What can hang from each mark
gases: sigik zunupa
pobo: lumig reki zunupa
reki: leda lumig pobo ruked soluz
leda: pobo reki ziga
sigik: zunupa
lumig: reki soluz zegog
komuz: zunupa
soluz: lumig reki
ziga: komuz
ruked: leda lumig soluz zunupa
linozu: komuz leda reki zunupa
zegog: gases ruked
zunupa: gases komuz linozu ruked

Each row was made from one small tree. The marks that hang from a mark follow it in brackets, in alphabetical order. Every link used is in the known rows. Write each row's tree.
Known rows
linozu{komuz leda{reki ziga} zunupa}: [-327  113  251 -287  -95  -28  688 -242 -183 -122 -134   80  306 -316
 -253  169  -34 -327  116  728  664  524 -514   62 -187 -191  -40  385
   87  231  236  -19  432  623 -197 -337  134 -121  -67  -37 -235   35
  410 -178   89  292  226  306 -362  131]
leda{reki{pobo{zunupa{komuz}} ruked}}: [-190  412  373 -319  -68 -174  569  192   54 -214  -32   98   55 -225
   38  388  -86 -237 -377  256  482   80 -362 -175  -34 -195  -67  295
 -176  503   10  303  -36  116    9 -388  304   12  -27   -2 -299   31
  307 -355  242  396  -99  296 -462  549]
sigik{zunupa{komuz ruked{leda{pobo}}}}: [-545  284  334  -62  -67  107  248   70 -272 -155 -232  441 -110 -278
   43  435 -201 -143 -212  -83  591  163 -386  -30  -84 -243  118  275
   29  403 -139   29  148  163  -39 -109  393  118  -43 -197 -234  -78
   97 -304   98  285   -5  342 -453   59]
ziga{komuz{zunupa{linozu ruked}}}: [-260  401  535 -198 -157  283   73 -184   64 -168  -90  205   65 -325
   30  601  -26 -293 -412  134  354  234 -307  246 -127 -119   88  409
  160   54  203   50   69  234  -30 -200  334  152  -20 -101 -371 -155
  355 -257  229   96  173  161 -252  266]
lumig{reki{leda} zegog}: [-159  -78  368 -241 -113  193  342 -166 -590  -22  -19  138   25 -324
   36  223  102 -141 -271  161  476    9 -245 -161 -176 -179  133  489
  153   88  169  545  121  344   23  -29   25   99   21   50 -543  552
  221 -298    9  192  536  310 -320   44]
pobo{lumig{reki{leda} soluz} zunupa{linozu ruked}}: [-257  163  290   28 -134  388  291 -288 -127 -195 -125  252  196 -303
  190  519   39 -305 -128   68  312 -376 -558 -318 -435  142  304  820
  165  -33 -123  223  327  251  128  182    4   94  156  192 -612  295
  292 -328  -47  217  621  262 -497  346]
linozu{leda reki{lumig soluz} zunupa{ruked}}: [-135  346  507 -109 -137 -125  535 -177 -266 -146  -86  209  220 -517
  -40  270  162 -367  284  334  558  469 -608 -149 -324 -205   28  409
  -17  173    3  202  342  565 -232 -364  230  -22   30   78 -352  214
  351 -316  140   72  226  339 -690   37]
reki{leda{ziga} soluz}: [-145  118  354 -273 -215  -92  330  -87 -346    2   28  178  121 -532
  168   87  129 -275 -134  397  338  123 -258 -116 -212  -95 -232  608
   85  148  161  284  272  163 -309  -47  210   30 -139  -80 -193  116
  134 -269  -40   88  245   74 -474  247]
linozu{komuz reki{leda lumig{zegog} ruked} zunupa}: [ -45   27  454 -367 -262 -171  778   78 -497 -331 -183   75  111 -479
  -72  272  261 -402   46  360  886  324 -675 -115 -198 -313   29  282
   43  186  114  430  329  738   50 -419  -28  -17  120   86 -435  381
  430 -561   91  205  331  743 -493 -111]
ruked{leda{pobo{zunupa{gases}}} lumig}: [-583  337  289 -142    7  142  357  -24 -274 -246 -337  504   80 -152
   63  258 -149 -311 -196  248  376 -213 -301 -236 -395   20  215  211
 -144  209   54  119   19  262  -13  -48  276 -331  -57 -475 -209  215
  130 -377  153  392    8  212 -555  182]
ruked{leda{ziga} soluz zunupa{linozu}}: [-390  109  358   23 -331  -70  335 -470 -254  102  -84  216  220 -415
  286  149 -224 -389 -260  332  391  124 -297  -90 -224  287   45  522
 -142 -215  129  107  123  258 -115 -127  422  -87   42 -328 -418   84
  267 -168  -22  288  301  268 -448  327]
leda{pobo{lumig} ziga}: [-299  321  219 -274 -171  -18  333   10 -335 -117 -286  492  377 -136
  133  259  -61 -202  -65  306  297 -205 -349 -160 -210 -384  109  412
  116  229   65  234  279 -138  -56   30   81  -24 -309 -280 -123 -119
  186 -183   -2  121   68  134 -375  310]
lumig{reki{pobo ruked}}: [-112  101  415 -180 -123 -118  520  237 -209 -213  -48  157  220 -237
   83  427   37 -112 -239   73  351   55  -17 -253 -171 -235   58  388
 -107  356   57  531   90  -25   13 -312  113   49  -65  -78 -486  125
  124 -369  143  146  130  315 -408  484]
soluz{reki{leda lumig pobo ruked}}: [   8   72  398 -365 -116  -79  666  175 -308 -316 -156   88  126 -362
  313  231   93 -190 -238   94  292   -9 -335 -178 -177 -289 -192  452
 -108  299   34  586  117  294  -71  -60   56   43    2 -254 -337  148
  318 -459  166   54  270  342 -510  268]
pobo{lumig zunupa{gases{sigik}}}: [-500  388  241 -156 -263  342  149  -19  -66 -200 -318  630  183 -267
    7  242   85 -442 -304  315  201 -250 -419 -325 -223 -161  293  199
  -73   84  -19  278  156  314  -91   52  246  -91 -247 -264 -120  230
  -36  -51  -55  241  165  247 -382   94]
komuz{zunupa{gases{sigik} ruked{leda lumig{zegog}}}}: [-571  311  385 -106  -84  360  234 -221 -442  -68 -253  514   87 -310
 -123  324   98 -418 -171  146  321   42 -432 -262    3 -140  402   81
   -1   81   61  218  149  472   78   19  166 -179 -105 -227 -496  316
  221 -223  120  225  433  426 -266 -121]
sigik{zunupa{komuz ruked{lumig{reki} soluz}}}: [-367  209  231  154  -65   67  401 -103 -477  -28 -227  131  180 -228
  -61  396   -2 -233  -39   20  381  492 -199 -310   34  -28  178  475
 -119   -9   60  230  247  249  115  -12  559 -119  135  196 -645  208
  289 -360  -20  161  299  348 -409  183]
reki{leda{pobo ziga} ruked}: [-354  161  426 -326 -186  -82  488  109 -197 -137 -152  241  184 -423
  182  130  108 -155 -269  230  426 -136 -299  -55 -172 -286  -67  431
  130  372  -19  243  180  -94  -80 -188   22  -45 -122 -279 -206  -62
  174 -408  129  145  162  370 -312  339]
zegog{gases{sigik} ruked{lumig{reki soluz}}}: [-459   63  255 -128  -87  204  328   35 -267   22 -567  181  381 -159
   10  501  240 -336  300  346  -12  246  -41 -659 -191   32  521  297
   41  213    1  396  475  297  -53  -18 -142 -211  -13   78 -498  416
 -341   38   26   52  201  428 -424  254]
lumig{reki{ruked soluz}}: [-189  195  524  -51 -148 -123  451  192 -269   -4   79  129  328 -344
  189  382  128 -132 -123  149  347  241 -110 -214 -114 -173  -17  403
  -83  246   28  509  119   -8 -150 -283  230  172  -34   56 -536  248
   17 -346   48  149  172  127 -457  439]
sigik{zunupa{gases komuz linozu}}: [-436  328  310 -145 -236  263  131 -114 -274 -174 -195  536 -242 -517
  -34  420  -61 -306 -443  122  267   76 -329   14 -346  153   58  424
  138  203   40  -75  244  283 -341  -96  514  122  -10  -41 -275  107
  -43  -62  191  237   64  269 -247  154]
ruked{lumig{zegog} soluz{reki} zunupa{gases}}: [-301  277  243   38 -121  -73  491 -375 -726   21 -176  276  161 -237
   43  232 -120 -310 -256  257  286  149 -267 -333   25    6  248  297
 -263 -265  383  418  147  487    8 -120  401 -388   36 -258 -675  623
  401 -220  215  276  220  230 -339  127]
lumig{soluz{reki{ruked{leda}}} zegog}: [-343   68  345 -142  -58    1  587  -29 -626   80  -91  248  172 -169
  284  375  -26 -115 -104  113  444   97 -156 -274   97 -196  129  391
 -149   79  -44  453  113  188    6 -209   40  109  136  -65 -610  395
  107 -158  143  378  279  260 -331  169]
soluz{lumig{reki{leda{ziga{komuz}} pobo}}}: [  -2  -67   11 -369   19 -101  546 -159 -389 -255 -125  124  151 -296
  153  384  117 -325  -32  115  448  249 -175 -393 -206 -200 -166  685
  178  214  297  493  336  396    0 -135 -115  101    9   -4 -434   87
  370 -552   15   66  213  206 -551  379]
gases{sigik zunupa{linozu{leda{reki{soluz{lumig}}}}}}: [-113  322  326 -227  -95  229  255 -383  -96  140 -124  443  327 -430
   39  118   69 -515  151  301  335  251 -884 -199 -196  183  -78  208
 -123  470   58  308  332  833 -490 -105  231  -39  -71   70 -355  400
  -66  133   73  138  340  229 -500  277]
lumig{reki{pobo{zunupa}} soluz}: [ -74  179  300 -171  -81 -125  423   53 -227 -129  -34  254  129 -142
  -48  527 -141 -274  -50  185  334 -109   43 -588 -264  -51   75  545
 -232  297  143  352  124  217   62 -268  246 -208   96   31 -431  293
   93 -167   24  270  101   89 -592  369]
ziga{komuz{zunupa{ruked{soluz{lumig reki}}}}}: [-161  413  271   -9  -78  111  480 -228 -145  -45 -160   95  292 -117
  269  523  100 -290 -216   94  291  591 -256  -90  338 -371   -1  432
  -72 -160  291  430  149  500   69 -188  373  -28  199 -168 -546   47
  605 -308  150  121  108   22 -442  200]
ruked{leda{ziga} soluz{lumig{zegog}} zunupa}: [-246   75  130   12 -263 -235  508 -428 -596  106 -121  300  303 -352
  350   40  -54 -295  -54  311  505  163 -330 -417   70  -54   12  403
 -249 -204  172  499  133  350  110 -230  297 -107  -57 -167 -543  372
  445 -264 -170  381  300  298 -581   79]
reki{leda lumig{zegog} pobo ruked soluz}: [ 268  225  489 -403 -258 -438  442  220 -584 -244  107  287   -4 -517
  244  222  213 -261  -71   53  550  -69 -412 -384 -213 -127 -198  458
 -133  492   60  654  265  272  -96 -276   31   69 -148  -46 -365  307
  331 -541   86   58  202  464 -635  248]
leda{pobo{lumig} reki{soluz} ziga{komuz}}: [-131  518  187 -377   20 -321  426  -87 -349    1  -50  363  436  -45
   34  451  -96 -345  145  210  469  235 -514 -221 -137 -325  -27  452
  193  383  284  223  428  141 -263 -192   -9   80 -173 -106 -234 -184
  296 -357  223   82 -148 -135 -505  502]
ziga{komuz{zunupa{gases linozu ruked{leda}}}}: [-530  377  464 -130 -129  349  149 -292    1 -234 -108  347  -76 -369
  101  653  -10 -386 -463   15  340  216 -363  199 -297   55  204  449
  239  -14  101  -35  131  360 -130 -204  240  170   54 -322 -435 -102
  305 -359  296  198  155  185 -329  212]
pobo{reki{leda lumig{zegog{gases}} soluz}}: [  34  229  443 -269 -244   38  231 -163 -515   33 -103  347   46 -382
  271  245  278 -407   73  141  455  -42 -452 -379 -274 -104  123  592
  124   94   95  720  388  559 -299 -101 -109  188   71  -48 -492  548
   91 -376   38   75  427  141 -531   -6]
sigik{zunupa{linozu{reki{lumig soluz}} ruked{leda}}}: [-136  213  476   13 -182   -8  430 -213 -303  -56 -133  402   88 -511
   85  353   34 -377  201  -71  492  262 -603 -196 -373   53   -1  420
   21   96  -89  151  274  509 -373 -210  312  209  211  143 -496  152
  108 -315   99  162  313  133 -671   84]
leda{reki{pobo{lumig}}}: [  -1  289  154 -333  -61    2  465   27 -232 -212 -133  280  315  -57
   24  316  -94 -178 -141  233  229  -50 -408 -157 -250 -272   67  401
  -72  310  224  497  241  183 -131    3   78  -10 -237  -82 -233   -9
  322 -192  200  115   73   95 -523  358]
komuz{zunupa{ruked{lumig}}}: [-315  319  441  -93  -67  272  282  -30 -121 -169 -236  115  327 -274
  -26  320   17 -154 -211  335  169  106 -258   54  -71 -288   84  282
 -120   21  178  250   -6   99  119   42  437 -170 -169  -66 -348   26
  381 -284   80  106  296  161 -373   88]
zunupa{gases{sigik} ruked}: [-590  366  374 -166 -196  336  214   79 -116  -87 -212  588    6 -384
  -24  295  191 -311 -339   96   69  130 -175 -228  -85 -222  237  152
   54  204   31  222  234  160 -207 -186  153  -82 -326 -172 -433   49
  -78   27  149   81  139  330 -248  147]
soluz{lumig reki{leda}}: [-173    0  153 -210  -20  353  532 -125 -354 -125 -232  139  161 -308
  374  132  112 -129 -267  268  194  111 -346  -61  -52 -278 -142  460
   -1   22  179  573  134  481 -133  182  114   76   21 -114 -353  336
  266 -220   50  163  346  119 -474   85]
sigik{zunupa{ruked{leda{pobo}}}}: [-440  208  391    9 -104  107  267   38 -200 -157 -251  500   41 -275
  -10  298 -171  -92 -135  -78  535   -2 -317  -57 -181 -269  141  226
  -28  334  -85  130  131  154  -81 -176  340  -14  -56 -269 -240  -45
   69 -288  118  254  116  211 -463   -3]
zegog{ruked{leda soluz{reki}}}: [-333   83  396   19 -216   76  556 -142 -267   44 -279    2  164 -136
  428  268  106 -175 -218  295  307  431 -133  -44   94  -69  206  378
  -71 -136  -88  401  207  269 -137 -136  207  -58  165 -426 -399  214
  135 -137   78  344   89  206 -471  306]
reki{leda pobo ruked soluz{lumig}}: [ 161  194  277 -241 -171 -223  496  239 -265 -303   38  232  113 -507
  396  234  251 -197 -148  114  392   18 -346 -295 -171  -91 -269  512
 -186  459   91  659  301  276 -178 -157   72   63 -119  -54 -271  144
  256 -520   93   78   35  362 -727  412]
lumig{reki{leda pobo ruked{zunupa}} soluz}: [-131  -41  330 -127 -118 -226  562   43 -260 -228   68  -42  209 -445
  100  472 -105 -170 -212   53  390 -114 -164 -427 -321    0   12  620
 -252  271  144  510  170  256   97 -201  119 -104   69    5 -547  315
  183 -472  114  130  226  420 -615  322]

Write each row's tree
[-411  437  510  -72 -295    5  274 -130  -68  -68 -247  261 -153 -182
  414  477  -50 -387 -342  236  600   86 -431  -84 -120  311  318  388
   38  248 -263  -31  215  238  -21 -216  277  -81  220 -445 -250   81
  164 -233  101  498 -154  522 -534  556] -> zegog{ruked{leda{pobo{zunupa{komuz linozu}}} soluz}}
[-137  219  338  -89 -242   34  454 -118 -257  -55   -6  192  424 -408
  382  195  298 -324  -82  234  498 -181 -524 -145 -156 -199    9  748
  104  -25 -138  536  432   24 -215   40  -59  274   -9  -66 -379   47
  173 -585  -44  181  403   73 -412  395] -> pobo{lumig reki{leda{ziga} ruked soluz}}
[-146  128  273   43 -233   27  584  -40 -256  -19 -269   57  355 -196
  403  313  340 -137  -55  255  165  388  -88 -359    9  -92  174  433
  -35  -11  -11  618  318  167    1 -234  140  -75   46  -17 -617  303
  176 -187  -66  229  118  260 -589  375] -> zegog{ruked{soluz{lumig{reki}}}}
[ -85  123  416 -126 -127 -357  460   87 -290 -233  224 -102   17 -555
  196  531  -87 -268 -323   59  601  157 -401 -266 -196    7 -103  581
 -145  402  103  477  168  321  -18 -160  255  173   28  -19 -456  321
  253 -657   79  143   68  461 -659  490] -> lumig{reki{leda pobo ruked{zunupa{komuz}} soluz}}
[-492  182  466 -179 -203   23  381  -39 -202 -187 -145  124  146 -506
  492  361 -187 -283 -356  168  395  102 -550   25 -320  124  -61  334
 -185  120 -137  224  -85  193   28  -54  380  319 -100 -156 -435   78
  208 -389   -7  280  212  558 -562  258] -> reki{lumig ruked{leda zunupa{komuz linozu}}}
[-198  344  387 -202 -144  130  403  -37 -193    8 -152  321  284 -161
  220  323   18 -356   13  262  271 -170 -133 -471 -234 -134    1  514
 -287    7  -17  424   92  248  -43 -183  290  -94   86   13 -481  202
   39 -150  -71  318  248  -87 -587   80] -> pobo{reki{lumig{soluz}} zunupa}
[  16  198  366 -334 -167   46  411 -103 -228 -147 -116  324  -41 -270
  -30  429  -28 -329 -209  176  367   58 -240  -88 -333   14   98  418
   22  221  238  248  212  340 -291 -237   97  -25   65  -38 -342  102
  136 -102  326  128   16  290 -417  451] -> zunupa{linozu{reki{pobo}}}
[-355  267  377 -339  -71  295  256 -373  -66   15 -150  130   73 -362
  -23  273 -132 -342 -242  354  412  276 -767  249 -296  143  -21  398
   22  324   10   53  102  495 -302 -113  388   79  -48   24 -320  252
  116   34  161  267  255  337 -304  324] -> gases{zunupa{komuz linozu{leda{reki}}}}
[-322  169  382  -91 -192    5  604 -131 -140   84 -183  -38  255 -136
  281  184  131 -165 -166  325  281  460 -248  -57  -43   12  177  338
  -60   41  -24  397  223  242 -186 -269  165 -118   69 -227 -426   99
  192 -146  154  346   57  202 -566  321] -> zegog{ruked{leda{reki} soluz}}
[-240  303  217 -249 -140  107  271    9 -242 -227 -199  386  190 -166
  159  347  -82 -261 -126  238  401 -475 -475 -315 -360 -103  143  584
  -87  258   23  270  245  263   62  156  118 -186  -20 -190  -75  186
  200 -276  -15  215  125  237 -635  130] -> reki{leda{pobo{lumig{soluz} zunupa}}}
[  68  315  551 -268 -302 -270  337  114 -507  -55 -130  261  120 -404
  279  269  282 -184   58  313  354  168 -303 -298 -119 -196   10  266
    1  262  -51  513  278   90 -151 -349  128   74 -262    4 -399  331
   97 -184  -40  194   64  228 -580  187] -> reki{lumig{zegog{ruked}} soluz}
[-134  450  423 -446  -38 -323  687  201 -569   59  -71  408  334 -115
   95  356    4 -132  130   43  312  -45 -365 -516  -95 -305   21  248
 -102  596   70  454  218   74  -15 -445  -51 -128  -72  105 -629  179
  236 -164  295  185   79  263 -480  214] -> leda{pobo reki{lumig{soluz zegog} ruked}}
[-268  405  363 -203    8  224  165 -191 -202 -137 -174  182  226 -220
  -11  686  -61 -339  -83  172  222  227 -226  -52 -185   87  116  521
  -20   35  283   -8  219  273   72  -42  298 -109   39  101 -499  -97
  347 -250  235   53  181  197 -359  269] -> ziga{komuz{zunupa{linozu ruked{lumig{soluz}}}}}
[-222  244  410 -174 -113 -139  478  216  -75 -263  -46  101   36 -252
   93  537  -44 -243 -356  148  538   37 -168 -307  -86 -173   52  405
 -137  395  -79  359  -35   47  165 -320  294  102   48  -19 -410  195
  200 -456   43  360   30  396 -453  554] -> lumig{reki{pobo{zunupa{komuz}} ruked}}
[-120  214  445 -185 -280  141  532 -270 -270  -47 -138  161   54 -424
  250  234  275 -406 -127   33  277  261 -510 -132 -282  103   78  619
  101 -119   71  317  309  488 -187 -111  102  -56  211   44 -632  158
  434 -287  162   -1  412  460 -545  229] -> zunupa{linozu{reki{leda lumig}} ruked{soluz}}
[-366  275  178 -121 -239 -121  424 -146 -454    5 -238  449  384  -42
  311  210  -71 -317  -13  215  417   -3 -349 -247 -128 -133  190  517
  -22   42    9  265  336   52  -34   48  131 -115  -74 -480 -193  -89
  302 -265  -61  188   96  242 -529  304] -> ruked{leda{pobo{lumig} ziga} soluz}
[-603  124  306  -60 -171  120  321 -149 -210 -169 -133  286   79 -434
  158  252 -178 -216 -430  244  259   27 -235  -32 -378  -18  102  294
 -180  -56  142  273  -25  285 -146 -140  391  -35 -192 -389 -324  238
   73 -235   80  305   84  190 -544   32] -> ruked{leda zunupa{gases}}
